Here is a tiny trained network, its code and every weight. The questions are about switching its units off for an input and a target symbol, where a switched-off unit gives its printed mean instead of its output.

import numpy as np


def w(rows, s, z=0):
    codes = np.array(rows[::2]) - 128.0
    scale = np.full(codes.shape[1], s)
    scale[-1] = z or s
    return codes * scale


def f(y):
    return y / 2 * (1 + np.tanh(0.7978845608 * (y + 0.044715 * y**3)))


def softmax(a):
    e = np.exp(a - a.max(-1, keepdims=True))
    return e / e.sum(-1, keepdims=True)


def log_softmax(a):
    a = a - a.max(-1, keepdims=True)
    return a - np.log(np.exp(a).sum(-1, keepdims=True))


def net(x, mask):
    ids = ['βγδεηλξπσφψω'.index(c) for c in x.split()]
    T = len(ids)
    res = E[ids] + P[:T]
    u = 0
    for l in range(2):
        r = res
        for j in range(3):
            rows = slice(3 * j, 3 * j + 3)
            q, k, v = (r @ M[l][rows].T for M in (Q, K, V))
            z = softmax(np.where(np.tri(T) > 0, q @ k.T / 3**0.5, -1e9)) @ v
            o = O[l][rows]
            res = res + np.where(mask[u + j], z, o[:, -1]) @ o[:, :-1]
        u += 3
        y = f(res @ A[l][:, :-1].T + A[l][:, -1])
        res = res + np.where(mask[u : u + 4], y, B[l][:, -1]) @ B[l][:, :-1]
        u += 4
    return log_softmax(res[-1] @ U[:, :-1].T + U[:, -1])


Q, K, V, O, A, B = {}, {}, {}, {}, {}, {}
E = w([
[161,17,201,208,4],'β',
[255,169,183,18,137],'γ',
[182,132,77,88,253],'δ',
[53,155,237,137,57],'ε',
[36,231,183,173,186],'η',
[84,12,59,94,128],'λ',
[226,160,158,192,130],'ξ',
[187,75,97,50,77],'π',
[175,141,228,45,47],'σ',
[144,58,139,229,242],'φ',
[235,177,144,41,207],'ψ',
[2,171,29,28,108],'ω',
],0.0077)
P = w([
[253,168,133,53,138],'0',
[202,142,167,56,140],'1',
[180,137,184,75,133],'2',
[156,122,172,76,132],'3',
[148,101,168,91,130],'4',
[127,96,180,98,123],'5',
[123,90,188,117,130],'6',
[113,72,179,119,125],'7',
[98,55,183,119,133],'8',
[137,83,179,124,97],'9',
],0.0049)
Q[0] = w([
[130,138,144,123,123],'0.h0',
[121,131,144,125,126],'0.h0',
[130,123,130,127,134],'0.h0',
[201,147,114,113,136],'0.h1',
[8,108,145,149,108],'0.h1',
[114,119,127,134,128],'0.h1',
[187,61,173,90,138],'0.h2',
[146,117,156,119,125],'0.h2',
[89,181,86,156,118],'0.h2',
],0.011)
K[0] = w([
[120,123,130,142,129],'0.h0',
[115,118,129,139,127],'0.h0',
[123,121,114,122,124],'0.h0',
[134,208,149,69,143],'0.h1',
[117,22,94,211,114],'0.h1',
[127,114,125,129,128],'0.h1',
[72,28,153,210,97],'0.h2',
[107,99,162,156,126],'0.h2',
[205,254,99,53,158],'0.h2',
],0.0085)
V[0] = w([
[139,120,159,173,126],'0.h0',
[108,147,118,173,96],'0.h0',
[145,121,177,203,128],'0.h0',
[152,184,196,50,187],'0.h1',
[139,148,118,84,110],'0.h1',
[150,69,131,214,125],'0.h1',
[4,46,110,186,75],'0.h2',
[76,132,151,165,202],'0.h2',
[99,80,111,161,184],'0.h2',
],0.0046)
O[0] = w([
[140,166,58,147,96,120],'0.h0',
[103,124,98,187,127,72],'0.h0',
[138,147,75,142,104,112],'0.h0',
[216,110,127,57,132,253],'0.h1',
[141,118,140,114,151,164],'0.h1',
[70,157,87,144,94,78],'0.h1',
[142,2,119,190,97,42],'0.h2',
[149,143,130,151,48,96],'0.h2',
[151,106,76,150,70,103],'0.h2',
],0.0049,0.0031)
A[0] = w([
[95,146,170,185,208,161],'0.n0',
[2,174,101,117,96,208],'0.n1',
[134,194,201,97,98,217],'0.n2',
[160,105,106,82,184,254],'0.n3',
],0.0063,0.0019)
B[0] = w([
[102,174,140,235,171,137],'0.n0',
[1,143,124,102,133,128],'0.n1',
[150,172,199,97,115,243],'0.n2',
[189,108,98,67,189,253],'0.n3',
],0.0068,0.0036)
Q[1] = w([
[134,128,127,76,118],'1.h0',
[108,144,124,111,116],'1.h0',
[123,138,117,77,114],'1.h0',
[210,98,165,84,139],'1.h1',
[100,158,108,148,125],'1.h1',
[251,91,160,74,137],'1.h1',
[143,128,153,109,133],'1.h2',
[133,133,166,83,136],'1.h2',
[143,125,138,117,134],'1.h2',
],0.017)
K[1] = w([
[69,199,99,96,81],'1.h0',
[123,123,110,69,121],'1.h0',
[64,159,77,50,101],'1.h0',
[11,50,122,205,139],'1.h1',
[196,186,120,63,129],'1.h1',
[2,56,132,203,128],'1.h1',
[72,137,142,143,126],'1.h2',
[39,140,217,208,113],'1.h2',
[74,135,143,136,139],'1.h2',
],0.0081)
V[1] = w([
[173,100,191,132,150],'1.h0',
[118,149,102,107,125],'1.h0',
[147,115,153,121,111],'1.h0',
[157,129,148,133,8],'1.h1',
[142,155,176,187,141],'1.h1',
[189,75,127,169,136],'1.h1',
[127,158,111,112,142],'1.h2',
[152,133,103,130,182],'1.h2',
[88,158,137,135,170],'1.h2',
],0.011)
O[1] = w([
[176,152,94,157,60,253],'1.h0',
[95,88,106,114,151,146],'1.h0',
[139,132,123,118,91,174],'1.h0',
[105,61,226,117,139,72],'1.h1',
[156,198,219,238,133,127],'1.h1',
[253,62,137,187,165,136],'1.h1',
[68,132,81,129,148,165],'1.h2',
[125,120,63,175,198,156],'1.h2',
[49,178,116,194,104,153],'1.h2',
],0.0065,0.0054)
A[1] = w([
[213,108,178,183,99,112],'1.n0',
[125,97,146,33,97,193],'1.n1',
[74,209,64,37,146,5],'1.n2',
[108,51,119,187,3,10],'1.n3',
],0.0065,0.003)
B[1] = w([
[135,86,162,200,157,220],'1.n0',
[102,94,135,91,105,254],'1.n1',
[110,76,208,153,224,204],'1.n2',
[125,120,211,55,253,124],'1.n3',
],0.0068,0.0047)
U = w([
[196,161,75,217,97,198],'β',
[90,207,139,176,165,137],'γ',
[141,148,88,120,210,52],'δ',
[172,163,166,76,137,53],'ε',
[108,62,21,101,89,139],'η',
[162,169,150,86,198,3],'λ',
[75,231,144,146,82,239],'ξ',
[111,151,190,97,3,148],'π',
[128,59,29,93,54,228],'σ',
[134,37,206,155,157,19],'φ',
[43,83,136,97,205,87],'ψ',
[134,126,63,191,193,139],'ω',
],0.006,0.0046)

Each question gives the input, a string of symbols that net reads in full, and the target symbol t.
The units are the heads (3 rows each of Q, K, V and O) and the neurons (one row each of A and B). Each row of codes is followed by its name. A weight is (code - 128) times the scale printed after its matrix; where a second scale follows, it is the last column's (O, A, B and U).
mask holds one flag per unit, layer by layer, with each layer's heads first. A switched-off unit (its flag False) gives its mean, the last column of its rows in O or B, instead of its output. The means were averaged over made-up inputs and are rounded, as every weight is.
A unit's drop is (log p(t) with every unit on - log p(t) with that unit switched off) / (log p(t) with every unit on - log p(t) with every unit switched off).
The circuit of an input: a set's keep is (log p(t) with only the set's units on - log p(t) with every unit switched off) / (log p(t) with every unit on - log p(t) with every unit switched off). Starting from the 12 units with the biggest drops (on a tie, the unit counted first), units are removed one at a time, each time the one whose removal leaves the highest keep (on an exact tie, the one counted first), for as long as the keep stays at least 0.8.
circuit, biggest first: the units of the circuit, biggest drop first
top k neurons: the k neurons with the biggest drops, biggest first
k most important neurons of layer l: the k neurons of layer l with the biggest drops, biggest first
which heads matter: for each layer, one digit per head in row order, 1 if its drop is at least 0.15 and else 0, layers parted by /
input γ β φ σ η π σ, target ξ: which heads matter -> 010 / 011
input λ σ π ε ψ γ γ σ, target π: which heads matter -> 000 / 011
input ψ δ ξ ε γ δ η σ, target ξ: top 2 neurons -> [0.n0; 0.n1]
input γ ε π λ π γ β γ, target φ: circuit, biggest first -> [1.h1; 1.n0; 0.h2]
input γ φ γ ω γ δ, target ψ: top 3 neurons -> [0.n1; 1.n2; 0.n3]
input ξ π γ π φ π γ π, target β: which heads matter -> 000 / 010
input π π ψ λ ω π ψ, target ψ: circuit, biggest first -> [1.h1; 0.n1; 1.n2; 1.h0]
input δ ε λ λ β γ δ ψ, target φ: top 2 neurons -> [0.n3; 1.n0]
input γ ω π, target ψ: circuit, biggest first -> [1.h1; 1.n2; 1.h0; 0.n1]
input ξ λ φ, target β: circuit, biggest first -> [1.h1; 0.n0; 1.n2; 1.h0]
input σ β ω ε ω ω γ, target ψ: circuit, biggest first -> [1.h1; 0.n1; 1.h0; 1.n2]
input γ γ δ φ λ ε ξ σ, target π: 2 most important neurons of layer 0 -> [0.n3; 0.n1]
input γ φ φ π ε ε β γ γ π, target φ: top 2 neurons -> [0.n2; 1.n0]
input γ ξ β ψ σ ξ, target φ: circuit, biggest first -> [1.h1; 1.n0]
input γ ξ η ω π, target ψ: top 3 neurons -> [1.n2; 0.n1; 0.n2]
input λ π γ ξ γ ψ ξ λ β, target φ: 2 most important neurons of layer 1 -> [1.n3; 1.n0]
input φ η π σ γ β π π, target φ: circuit, biggest first -> [1.h1; 0.h2]
input η ε φ σ π γ η φ π γ, target β: most important neuron of layer 0 -> [0.n2]
input γ ψ ω ψ, target ψ: top 2 neurons -> [1.n2; 0.n1]
input γ γ ξ ε γ, target π: top neuron -> [0.n2]
input γ π λ λ φ β β σ, target φ: top neuron -> [1.n0]
